In the rows, zero is written as 128.
Group and class of each row
[125 138 127 112 131 132 146 119 123 140 128 121 134 111 118 121 124] | q468 > q604
[145 105 103 137 121 130 141 112 142 120 153 120 127 121 136 135 123] | q845 > q54
[154 105 105 140 159 165 129 111 139 121 145 114 122 101 136 124 119] | q845 > q54
[134 132 138 113 116 160 141 109  95 149 107 123 139 102 112 118 125] | q468 > q604
[164 100 116 132 126 121 102 120  94 124 150 117 124 101 123 120 133] | q845 > q54
[122 120  91 127 117 130 183 126 171 133 138 133 112 133 138 122 109] | q845 > q54
[198  78 197 129 252 109  18 125  83 100 108  93 101  88 130 119 138] | q468 > Q867
[121 145 126 105  98 134 139 124  82 142 111 122 145 116 118 112 127] | q468 > q604
[ 82 160 101 105  62 137 192 140 119 144 117 123 139 129 122 126 112] | q468 > q604
[116 114  62 121  78 127 187 107 152 146 134 134 131 121 144 116 110] | q845 > q540
[119  96 114  98  96 126 144 110  69 142 117 115 127 105 127  93 123] | q468 > q604
[127 120  98 119 137 120 152 112  97 146 119 107 111 163 124 113 111] | q468 > Q867
[134 143 138 136 169 132 120 141 161 121 127 104 126 132 124 141 115] | q468 > Q867
[163  83 103 141 135 124  89 119 105 121 138 120 124  96 128 116 123] | q845 > q54
[124 114  72 135  81 124 138 108 119 126 145 130 144 125 121 120 111] | q845 > q54
[141 103 105 122 132 120 113 116 111 115 141 151 132 117 132 114 132] | q845 > q540
[101 142 118 128 114 131 173 128 126 147 124 117 128 126 119 120 115] | q468 > q604
[160 106  97 141  93 121 114 124  65 122 140 140 137 104 133 102 133] | q845 > q540
[158 126 145 130 159 133  94 118  71 133 121 103 137 101 129 121 131] | q468 > Q867
[141 136 149 119 142 124 110 132  66 142 124 112 135 106 135 102 133] | q468 > q604
[ 92 133 105 106  95 133 175 115 120 149 112 127 132 125 103 114 109] | q468 > q604
[137 105  94 131 103 129 123 118  93 129 153 125 146 116 135 126 132] | q845 > q540
[139 114 112 111 178 126 133 102 125 139 122 103 120 100 130  99 114] | q468 > Q867
[159 118 108 144  92 151  96 133  77 123 162 120 153 113 135 139 138] | q845 > q54
[ 55 162 113  90 233 139 252  88 252 150  72 144  52 167 110 124  72] | q468 > q604
[153 120 126 140 131 116  91 131 111 120 154 143 140 123 139 138 138] | q845 > q54
[125 118 108 106 155 126 184 102 174 159 113 111 114 118 129 114 110] | q468 > Q867
[169  91  99 131 165 102 116 108 126 128 134 128 117 104 129 120 133] | q845 > q54
[155 129 147 137 181 132  81 151 105 111 127 109 136 117 123 135 131] | q468 > Q867
[146  97  97 120 157 116 154  99 146 148 133 120 109 122 129 114  98] | q845 > q54
[128  97  81 128 144 119 152 101 154 138 135 131 113 100 129 112 116] | q845 > q540
[131 119 123  92 141 127 187 112  89 155 110 103 129  95 119 108 108] | q468 > q604
[ 89 149 107 108  64 132 191 119 147 157 114 132 135 135 122 127 114] | q468 > q604
[175  97 126 146  92 123  86 141  30 125 167 118 145  96 140 113 132] | q845 > q54
[128 126 131 108 145 132 127 114 116 150 110 129 126 113 122 116 129] | q468 > q604
[118 137 108 148  86 143 156 139 181 130 147 141 155 152 136 148 154] | q845 > q54
[137 108  98 140  87 139 137 124  88 130 153 126 143 112 129 128 132] | q845 > q54
[121 138 132 103 167 137 148 117 155 112 111 106 127 119 114 120 111] | q468 > q604
[ 88 152 125 124  87 130 158 117 122 146 119 127 139 122 123 116 115] | q468 > q604
[130 127 137 124 139 125 131 130 117 127 114 120 139 115 127 134 130] | q468 > Q867
[147 111 117 127 184 124 123 108 176 119 126 127 119 129 125 131 123] | q845 > q540
[143 128 156 122 157 125 100 130 110 135 113 105 135 107 114 126 133] | q468 > q604
[111 104  88  93 219 112 194  72 252 137 102 136  76 129 113 112 102] | q845 > q540
[133 131 134 115  35 127 108 134  21 140 143 122 162 108 136 115 140] | q468 > q604
[111 122 101 107 109 126 180 102 100 156 121 113 126 100 128 105 102] | q468 > Q867
[189 118 131 172 154 124  80 139 143 115 154 117 128 113 136 121 138] | q845 > q54
[101 108  67  70 138 110 180  89 100 174  88 114 120  81 118  64  98] | q468 > q604
[142 127 146 130 161 129 120 127 115 124 119 113 136 113 125 108 124] | q468 > Q867
[105 146 118 118 116 126 167 122 157 133 100 123 127 119 126 127 109] | q468 > q604
[126 109  77 127 112 121 157 107 134 132 131 140 118 118 130 119 113] | q845 > q540
[164 135 119 139 169 130 103 125 109 126 143 106 128 117 124 130 130] | q845 > q54
[110 140 102 108 105 132 172 125 134 145 125 123 142 124 124 122 109] | q468 > Q867
[184 125 158 165 163 122  47 147  71  96 159 112 164 109 151 146 149] | q845 > q54
[ 99 140 120 112 157 132 158 114 151 151 114 122 124 126 119 123 122] | q468 > Q867
[144 131 115 151 108 140 126 136 130 119 195 126 134 139 129 123 129] | q845 > q54
[100 135  82 125 123 121 196 112 208 129 126 129 104 144 124 127 110] | q845 > q540
[168 136 138 145 173 127  79 138 121 110 127 120 127 108 134 126 140] | q845 > q540
[116 100  41 105  92 119 183  90 127 162 126 139 118 105 127  89 131] | q845 > q540

Group and class of each row
[130 123 128 131 133 123 123 127 139 116 125 129 106 127 132 115 103] | <25> > Q744
[129 125 138 119 126 136 124 131 117 137 140 142 142 126 128 129 126] | <23> > q836
[131 132 125 137 139 117 112 125 133 117 122 133 105 137 132 121 105] | <25> > Q744
[129 126 126 135 134 125 117 131 129 119 127 132 112 128 130 123 111] | <25> > Q744
[130 123 125 136 138 119 119 131 131 118 116 131 107 133 126 113 127] | <25> > Q744
[127 134 129 125 121 131 137 127 144 121 119 109 116 120 135 116 118] | <30> > q542
[130 112 137 116 123 128 134 132 126 134 147 141 138 130 117 125 124] | <23> > Q660
[128 131 138 123 117 133 142 132 138 122 128 121 130 121 131 110 115] | <30> > q542
